Below are the code and all the weights of a small trained network. Each question names an input and a class and asks about switching units off, where a switched-off unit gives its printed mean instead of its output.

import numpy as np


def w(rows, s, z=0):
    codes = np.array(rows[::2]) - 128.0
    scale = np.full(codes.shape[1], s)
    scale[-1] = z or s
    return codes * scale


def norm(h):
    return h / np.sqrt((h * h).mean(-1, keepdims=True) + 1e-5)


def f(y):
    return np.maximum(y, 0)


def log_softmax(a):
    a = a - a.max(-1, keepdims=True)
    return a - np.log(np.exp(a).sum(-1, keepdims=True))


def net(x, mask):
    res = np.array(x, float).reshape(1, 6) / 4 @ E
    u = 0
    for l in range(4):
        y = f(norm(res) @ A[l][:, :-1].T + A[l][:, -1])
        res = res + np.where(mask[u : u + 8], y, B[l][:, -1]) @ B[l][:, :-1]
        u += 8
    return log_softmax(norm(res)[-1] @ U[:, :-1].T + U[:, -1])


A, B = {}, {}
E = w([
[143,254,140,177,99,112,126],'x0',
[40,144,105,18,53,168,110],'x1',
[236,128,171,10,87,90,173],'x2',
[128,128,128,127,129,128,127],'x3',
[109,132,143,124,129,107,134],'x4',
[135,99,152,158,91,81,75],'x5',
],0.0086)
A[0] = w([
[156,145,142,88,117,81,137,34],'0.n0',
[114,188,134,109,163,151,202,123],'0.n1',
[114,186,106,116,80,131,104,155],'0.n2',
[116,96,134,149,63,101,65,25],'0.n3',
[152,186,142,152,219,80,170,116],'0.n4',
[101,169,118,113,194,178,180,2],'0.n5',
[126,149,150,111,175,154,167,56],'0.n6',
[141,143,192,159,72,79,9,84],'0.n7',
],0.013,0.0042)
B[0] = w([
[177,155,151,80,185,116,164,177],'0.n0',
[171,119,59,135,50,97,129,203],'0.n1',
[90,116,196,140,60,226,123,210],'0.n2',
[130,116,45,71,108,54,148,177],'0.n3',
[150,89,177,181,92,157,38,254],'0.n4',
[160,94,1,105,76,41,116,178],'0.n5',
[162,95,44,161,84,110,123,160],'0.n6',
[165,123,27,141,83,124,146,228],'0.n7',
],0.0098,0.0066)
A[1] = w([
[173,73,171,76,107,182,164,114],'1.n0',
[82,71,121,84,121,125,165,89],'1.n1',
[120,142,94,150,86,66,194,129],'1.n2',
[128,245,117,129,117,104,113,118],'1.n3',
[23,102,60,167,101,140,101,77],'1.n4',
[85,30,125,91,117,151,156,66],'1.n5',
[119,77,124,103,179,102,115,2],'1.n6',
[128,11,188,80,152,148,144,59],'1.n7',
],0.012,0.0051)
B[1] = w([
[130,155,140,96,148,67,114,212],'1.n0',
[142,106,144,145,64,167,109,189],'1.n1',
[132,111,82,137,157,149,136,188],'1.n2',
[105,77,119,149,133,126,192,157],'1.n3',
[201,231,143,92,247,89,115,254],'1.n4',
[94,55,106,187,109,214,207,203],'1.n5',
[134,129,132,242,121,220,254,144],'1.n6',
[135,157,115,154,137,173,194,189],'1.n7',
],0.0086,0.0077)
A[2] = w([
[85,166,151,125,239,118,51,74],'2.n0',
[14,157,143,65,76,179,86,5],'2.n1',
[109,255,189,183,43,125,174,51],'2.n2',
[162,191,145,176,51,117,93,107],'2.n3',
[106,151,106,84,99,186,162,149],'2.n4',
[167,147,86,103,160,211,102,195],'2.n5',
[105,150,115,188,96,193,132,82],'2.n6',
[166,97,176,50,58,105,160,99],'2.n7',
],0.01,0.0026)
B[2] = w([
[194,219,178,77,158,7,230,182],'2.n0',
[130,72,167,234,106,33,42,189],'2.n1',
[116,52,109,140,133,175,200,200],'2.n2',
[61,134,136,26,128,213,222,253],'2.n3',
[96,115,162,254,138,98,84,239],'2.n4',
[133,113,157,92,150,77,68,250],'2.n5',
[116,142,187,49,173,172,221,200],'2.n6',
[128,226,125,107,159,114,134,244],'2.n7',
],0.0094,0.0055)
A[3] = w([
[43,184,134,80,52,119,96,130],'3.n0',
[169,86,19,58,99,83,118,104],'3.n1',
[43,100,248,209,117,73,156,227],'3.n2',
[134,175,157,23,181,83,138,109],'3.n3',
[212,75,254,230,142,175,64,1],'3.n4',
[178,40,161,140,182,94,145,58],'3.n5',
[150,216,251,63,92,171,158,108],'3.n6',
[196,98,106,154,61,37,162,167],'3.n7',
],0.0075,0.0021)
B[3] = w([
[162,64,122,116,145,118,44,185],'3.n0',
[103,163,59,230,156,86,123,241],'3.n1',
[201,138,149,32,114,130,76,238],'3.n2',
[146,177,124,186,182,52,87,213],'3.n3',
[37,125,172,5,50,65,9,239],'3.n4',
[76,112,137,92,25,165,177,206],'3.n5',
[127,103,145,193,239,122,142,251],'3.n6',
[2,138,71,145,133,181,53,254],'3.n7',
],0.0095,0.005)
U = w([
[163,186,147,118,217,89,157,200],'0',
[127,112,6,140,91,125,124,9],'1',
[114,98,202,76,93,129,73,70],'2',
[132,88,158,117,127,220,215,254],'3',
],0.02,0.00081)

Each question gives the input, the list of numbers given to net, and the class t.
The units are the neurons (one row each of A and B). Each row of codes is followed by its name. A weight is (code - 128) times the scale printed after its matrix; where a second scale follows, it is the last column's (A, B and U).
mask holds one flag per neuron, layer by layer. A switched-off neuron (its flag False) gives its mean, the last column of its row in B, instead of its output. The means were averaged over made-up inputs and are rounded, as every weight is.
A unit's drop is (log p(t) with every unit on - log p(t) with that unit switched off) / (log p(t) with every unit on - log p(t) with every unit switched off).
The circuit of an input: a set's keep is (log p(t) with only the set's units on - log p(t) with every unit switched off) / (log p(t) with every unit on - log p(t) with every unit switched off). Starting from the 12 units with the biggest drops (on a tie, the unit counted first), units are removed one at a time, each time the one whose removal leaves the highest keep (on an exact tie, the one counted first), for as long as the keep stays at least 0.8.
circuit, biggest first: the units of the circuit, biggest drop first
top k neurons: the k neurons with the biggest drops, biggest first
k most important neurons of layer l: the k neurons of layer l with the biggest drops, biggest first
drop of u: that unit's drop, to one decimal
input [3,-8,-3,4,-8,7], class 2: top 3 neurons -> (0.n4; 3.n4; 0.n5)
input [4,-4,-4,1,-4,-8], class 1: circuit, biggest first -> (0.n5)
input [6,8,-4,3,-4,5], class 2: top 2 neurons -> (0.n2; 2.n1)
input [1,7,-5,-2,6,-3], class 2: top 2 neurons -> (0.n2; 2.n1)
input [-4,-8,0,7,4,-6], class 2: circuit, biggest first -> (0.n4; 3.n4)
input [0,5,0,7,-3,-4], class 2: top 3 neurons -> (0.n2; 0.n7; 2.n4)
input [4,1,3,4,-5,3], class 3: top 3 neurons -> (0.n2; 1.n4; 2.n2)
input [-4,-1,-8,8,8,8], class 0: top 2 neurons -> (1.n4; 2.n0)
input [1,-4,4,2,8,-5], class 1: 2 most important neurons of layer 0 -> (0.n1; 0.n6)
input [7,5,-1,-6,-6,1], class 3: top 2 neurons -> (2.n3; 2.n2)
input [2,6,6,0,1,-7], class 1: 3 most important neurons of layer 2 -> (2.n6; 2.n0; 2.n3)
input [4,-8,4,-2,8,8], class 1: top 2 neurons -> (0.n7; 0.n2)
input [5,7,-5,-5,-7,-1], class 2: circuit, biggest first -> (0.n2; 2.n1)
input [1,3,-7,8,-7,7], class 0: top 2 neurons -> (1.n4; 0.n1)
input [4,2,3,3,8,8], class 1: circuit, biggest first -> (0.n7)
input [-7,-6,-4,-6,4,2], class 3: 3 most important neurons of layer 2 -> (2.n1; 2.n4; 2.n6)
input [8,-7,3,1,-1,-4], class 3: top 3 neurons -> (2.n3; 1.n4; 2.n4)
input [-2,3,3,6,-3,-1], class 0: top 3 neurons -> (2.n7; 1.n0; 0.n0)
input [7,4,-3,5,-7,-2], class 3: top 2 neurons -> (0.n2; 2.n3)
input [-5,5,-7,-3,4,1], class 0: circuit, biggest first -> (1.n4)
input [2,-5,3,7,0,2], class 2: top 2 neurons -> (0.n4; 3.n4)
input [5,2,-5,8,8,-1], class 0: top 3 neurons -> (1.n4; 2.n0; 1.n5)
input [6,-4,-1,-1,6,5], class 3: 3 most important neurons of layer 0 -> (0.n5; 0.n4; 0.n1)
input [-8,6,3,-4,-5,5], class 3: 3 most important neurons of layer 1 -> (1.n5; 1.n7; 1.n6)
input [-8,-8,-4,-8,0,6], class 2: 2 most important neurons of layer 2 -> (2.n3; 2.n2)
input [-2,-4,-3,8,0,-8], class 1: drop of 3.n7 -> 0.0
input [0,4,4,-8,1,-1], class 0: 2 most important neurons of layer 3 -> (3.n6; 3.n4)
input [-2,-6,3,-3,6,-3], class 2: circuit, biggest first -> (0.n4)
